Each row has a hidden stage along a path, written after it and counted from one end. A new block has a new path.
[-2.80  0.72  4.53 -0.34  1.23 -2.60  2.50  0.53  5.68  1.66  3.67 -3.16
 -0.58 -0.06  1.95  2.09 -1.63  3.43  3.87 -2.10 -2.21 -0.57 -4.59  4.17
 -0.65  0.26  0.10  6.48  2.23 -1.22 -1.96 -1.42 -0.27  0.18  4.55  7.07
 -2.72 -3.93 -1.15  4.90 -0.81  2.76 -0.04 -1.16 -0.92  0.87 -2.05  1.61
 -0.24 -1.02  1.96  0.23 -4.34 -2.60  7.97  0.26  0.35 -0.49 -0.63 -2.41
  0.40  3.82  0.93  4.37 -2.35 -1.85 -3.43  2.80  0.95] | 4
[ 1.45 -0.18  4.03  0.62  1.35 -5.03  1.32 -0.93  2.71 -0.39  1.14 -8.77
  3.31  2.96  1.07 -2.32 -2.72  1.23  5.49  0.81  1.75 -2.29  0.00  1.75
  0.29  7.71 -2.58  8.30  1.14 -1.76 -5.89  5.97 -2.07  0.96 -1.06 -0.84
 -2.47  2.17  0.59 -0.70 -8.14  3.09  4.48 -0.74 -4.58 -1.73  0.15 -0.67
  0.52 -1.56 -0.47 -0.06 -6.33 -1.80  7.29  2.89  5.24  2.72  2.31 -2.56
  1.67  6.32 -5.75  3.54 -4.19  0.58 -1.03 -1.48 -0.12] | 1
[-2.60  0.55  2.55  0.12  0.36 -3.04  1.19  1.00  2.63  0.85 -0.10 -2.48
  0.07 -0.80 -0.91 -0.89 -3.52 -0.74  3.87 -4.67  2.69 -1.74 -0.11  0.10
 -0.36  4.04  0.34  6.35 -0.49 -0.61 -3.94  4.83 -0.68  1.92 -2.32 -1.61
 -1.90  2.76 -0.80  1.31 -5.24  1.08  0.19 -0.80 -3.26 -2.69 -1.95 -1.89
  2.29  0.18  0.65  0.72 -6.31 -2.57  3.33  0.35  0.98 -0.48  3.19  0.63
 -0.16  1.50 -3.47  5.15 -2.34  0.45  0.01  2.62 -2.13] | 2
[-2.35 -0.36  5.02  0.82  0.14 -1.55  1.06 -0.75  3.54 -0.11 -0.72 -1.78
  0.67  1.41  2.90  1.62 -0.80  0.45 -0.08 -0.05 -0.45  1.39  0.11  2.16
  1.38  2.59  0.82  5.17 -0.12  0.23 -1.65  1.62 -0.64  1.76 -0.73  0.97
 -2.41 -5.34 -4.18  3.83  1.16  0.32 -0.56 -0.27 -0.09 -2.30 -2.92  0.94
  1.94  0.78  0.83 -0.73 -1.30 -1.12  3.57  0.83  0.05  0.40  1.83 -1.12
 -1.10  0.78  0.03  4.05 -1.14  0.59 -3.88  1.97  0.92] | 3
[-2.76  1.13  3.61  0.67 -0.20 -1.29  7.05  3.64  4.11 -1.14  0.24 -6.09
  0.59  0.03  1.91 -1.29 -0.77 -0.46  2.60 -4.14  1.75 -1.17 -0.51 -0.12
  0.80  4.82  7.02  3.10  1.43 -0.39 -4.52  1.89 -4.05  1.49 -0.21 -0.22
 -3.16 -0.05 -1.62  0.04 -3.17  1.91  0.25 -2.19 -2.24 -0.87 -1.59 -1.35
  3.04 -1.99  2.10 -3.10 -4.63 -2.39  4.44 -0.21  3.20  0.32  3.08  1.49
  0.78  1.30 -2.01  5.17 -0.67  0.08  0.38  1.54 -3.44] | 3
[-1.20  1.81  3.22  0.24 -0.25 -2.36  0.14  0.19  0.15  1.15 -0.18 -2.70
  0.73  1.12  2.00  0.49  0.45  1.02  1.63 -0.32  0.63 -0.59  0.07  1.61
  0.00  0.36  2.01  0.32 -1.43 -0.65 -3.77 -0.46 -0.51  0.18  1.38  1.54
 -0.71 -1.82 -1.09  2.10 -2.45  0.91 -2.09 -0.98 -2.15 -0.03 -2.37  1.18
  0.75 -0.37  1.61  0.74 -2.53 -2.31  2.70 -0.17 -0.04 -1.01  1.20  1.28
 -4.82  1.11 -1.19  2.59  0.13  0.47 -1.52  0.92 -0.13] | 3
[-2.65 -0.69  2.14 -0.75  1.46 -1.40 -0.86 -0.87 -0.87  1.10  2.13 -1.73
  1.21 -0.04  0.80  0.52 -2.95  0.25  3.86 -1.87 -3.04 -0.25 -1.89  1.41
 -0.01  0.20 -0.62 -4.59  1.22 -0.78 -2.58 -2.36 -1.88  0.76  3.07 -1.59
  3.10 -3.05  2.44  2.37  0.15  3.06 -1.11  1.17 -0.94  1.40 -1.27 -0.32
 -1.34 -0.20 -0.90  1.77 -1.29 -4.32  2.42 -2.18  1.43 -0.38  1.58 -1.21
  1.86  2.16  0.97 -1.01 -1.39 -1.21 -2.06  1.88  0.40] | 4
[-3.34  0.06  4.43 -0.96  1.65 -1.27  4.01 -1.07  2.10 -0.41  0.88 -1.23
 -0.26  1.82  0.02  0.78 -1.30  0.12  3.91 -3.32 -4.59 -2.88 -1.86  3.15
  0.10 -2.16  0.26 -2.67  6.34  0.82 -0.69 -3.61 -4.38  1.51  5.05 -0.86
 -1.29 -4.01  1.64  1.31  0.60  3.14 -0.68  0.48 -1.43 -0.92 -4.00 -0.35
  0.09 -0.73  0.00  2.10 -2.20 -5.16  1.99 -0.89 -0.96  0.11 -0.94 -2.12
  0.96  4.09  0.24 -1.43 -1.34 -0.48 -2.67  2.03  1.14] | 4
[-3.22  0.48  1.96 -0.52  0.81  1.56 -0.99  1.11  1.10  0.97  0.53 -0.89
 -0.36  0.21  0.10 -2.44 -2.32 -0.32  4.67 -1.86 -2.84 -0.97 -1.64  3.33
  0.75  0.21  0.70 -2.69  0.77 -3.65 -3.35 -2.11 -2.00 -0.24  2.57 -1.49
  1.01 -3.22 -0.91  0.38  0.75  3.35 -0.47 -0.18 -0.16  0.14 -0.46  1.08
 -0.87 -0.32  0.44  2.33 -1.09 -4.55  0.65 -2.45  0.11  0.66 -0.03  0.35
  0.91  3.43  4.08 -0.58 -0.82  1.22 -3.02  1.32  0.82] | 4
[-1.84  1.36  0.71 -0.35  1.38 -1.81  0.86 -0.23  0.67 -1.02  1.47 -5.83
 -3.17 -0.34  0.65 -1.18 -2.42 -1.30  7.28 -5.52 -3.59 -2.48 -1.63 -0.02
  0.31  2.01  1.52  0.13  2.86  1.63 -3.35  1.69 -2.94  0.32  1.25 -3.00
 -0.17 -0.23  3.23  1.65 -3.97  1.93  0.87  1.09 -5.69 -0.34 -2.10 -1.68
  0.85 -0.39  2.33  0.77 -5.98 -0.27  2.30  1.15  4.12  0.96  3.38  1.86
  1.88  3.57 -1.03  1.36  0.18 -3.79 -2.60  0.11  2.17] | 3
[-3.00  0.49  2.47  0.44  1.63 -0.55 -0.10  0.03  1.97 -0.17  1.02 -2.01
  1.31  0.38 -0.42 -0.21 -3.61 -0.52  3.85 -3.71 -0.14 -1.80 -1.83  1.56
 -0.85  2.09 -0.69  0.98  3.22  0.38 -3.98  0.50 -1.89  0.72  1.90 -1.01
 -3.31 -2.25  0.52  1.99 -0.98  2.17 -1.14 -0.02 -0.61  0.26  0.33 -0.21
  1.36  0.37  0.72  0.06 -3.01 -3.43  1.11  1.29  1.50  0.04  0.18 -0.48
 -0.80  2.19 -1.91  1.42 -2.18 -1.77 -1.44  0.16 -0.01] | 4
[ 0.97  0.95  2.03  1.57  0.33 -0.88  1.27 -1.73  3.64  1.54  0.65 -6.51
  0.17  0.13  1.44 -1.14 -2.71 -1.29  7.27 -0.69  2.71 -2.40  1.53 -0.13
  1.90  6.93 -0.20  5.40  2.37 -0.15 -7.60  8.07 -2.17  1.26 -3.07  0.09
 -1.34  4.51  1.21  1.58 -7.88  1.41  1.47  1.80 -5.48 -1.93 -3.71 -1.38
  1.98 -0.07  1.11  0.55 -6.73  0.20  6.14  1.53  3.87  0.01  3.29 -0.51
  0.16  3.19 -5.31  3.26  0.15 -0.46 -0.19 -1.52 -0.12] | 1
[-0.74 -0.11 -0.42  0.75  3.41 -3.16  1.04 -1.53  0.89  0.05  0.44 -4.91
  1.11 -1.33 -0.74  1.02 -1.34  0.79  4.36 -2.92  3.19 -0.46  0.62 -0.84
  0.84  5.21  0.62  5.45  0.17 -1.09 -4.56  6.09 -2.22  0.22 -2.67 -1.36
 -1.90  2.39 -0.37  0.37 -6.15  1.65  0.93  2.46 -3.58 -0.50 -1.50 -0.13
  2.05 -0.10  3.38  3.76 -4.41  2.03  3.78  5.10  4.20  0.44  3.11  3.29
  0.17  3.80 -2.61  3.47 -2.57 -0.67  0.01 -1.60 -2.46] | 2
[-3.97 -0.89  1.25 -1.66  1.14 -0.44 -1.27  0.26  1.07 -2.01 -1.32 -1.25
  0.05  0.37 -1.55  0.48 -1.83 -0.05  4.26 -1.13 -4.25  0.67 -2.14  3.78
  1.97 -1.49 -1.13 -2.30  2.08 -1.04 -1.49 -4.85  0.64 -0.25  2.45 -0.33
 -0.56 -1.47  0.42 -0.03 -0.32  2.32 -0.84  2.06 -1.20  0.28 -1.54 -0.54
 -1.92 -0.42 -0.95  1.62 -1.17 -4.15 -1.33 -2.25  0.66 -0.97 -0.19 -2.07
  2.10  3.05 -0.56 -0.47  0.10 -1.29 -2.27  2.43  0.28] | 4
[-3.70 -0.05  1.65  1.70  1.73 -1.11 -0.50 -2.11 -0.22 -0.64  1.35 -3.50
 -1.51  0.01  0.44 -1.16 -1.64 -0.29  6.90 -3.80 -1.60 -3.15 -0.94  0.93
 -0.22  1.58  0.73 -0.82  1.62 -0.40 -3.29  0.94 -1.84 -0.39 -0.09 -5.81
 -1.39 -1.42  4.10  2.07 -3.40  1.36 -0.48 -0.58 -2.64 -0.14 -1.08 -1.24
  0.15 -2.50  1.89 -0.89 -3.59 -3.75  1.48  0.49  2.18  1.26  1.50  1.07
 -0.16  3.14 -2.08  1.57 -2.53 -1.35 -1.94  2.78 -3.06] | 4
[-0.74  0.32  3.95 -0.72 -1.97 -3.61 -0.38 -2.32  2.98  1.70  0.36 -5.54
  1.40 -2.45 -0.51 -1.78 -0.88  0.87  2.21 -1.28  4.33  1.55  1.27  0.49
  0.96  4.98  2.01  6.18  0.30 -1.40 -5.25  4.61  1.97  0.38 -1.54 -4.56
 -2.36  2.12 -2.05  2.49 -1.97  0.95  1.75 -2.24 -2.70 -1.55 -2.14 -0.20
  2.61 -0.78  1.89 -0.51 -5.54 -1.88  4.84  1.53  4.14  5.81  1.67  2.25
  0.60  0.35 -2.89  4.18 -1.47  0.54  0.03 -4.04 -0.93] | 2
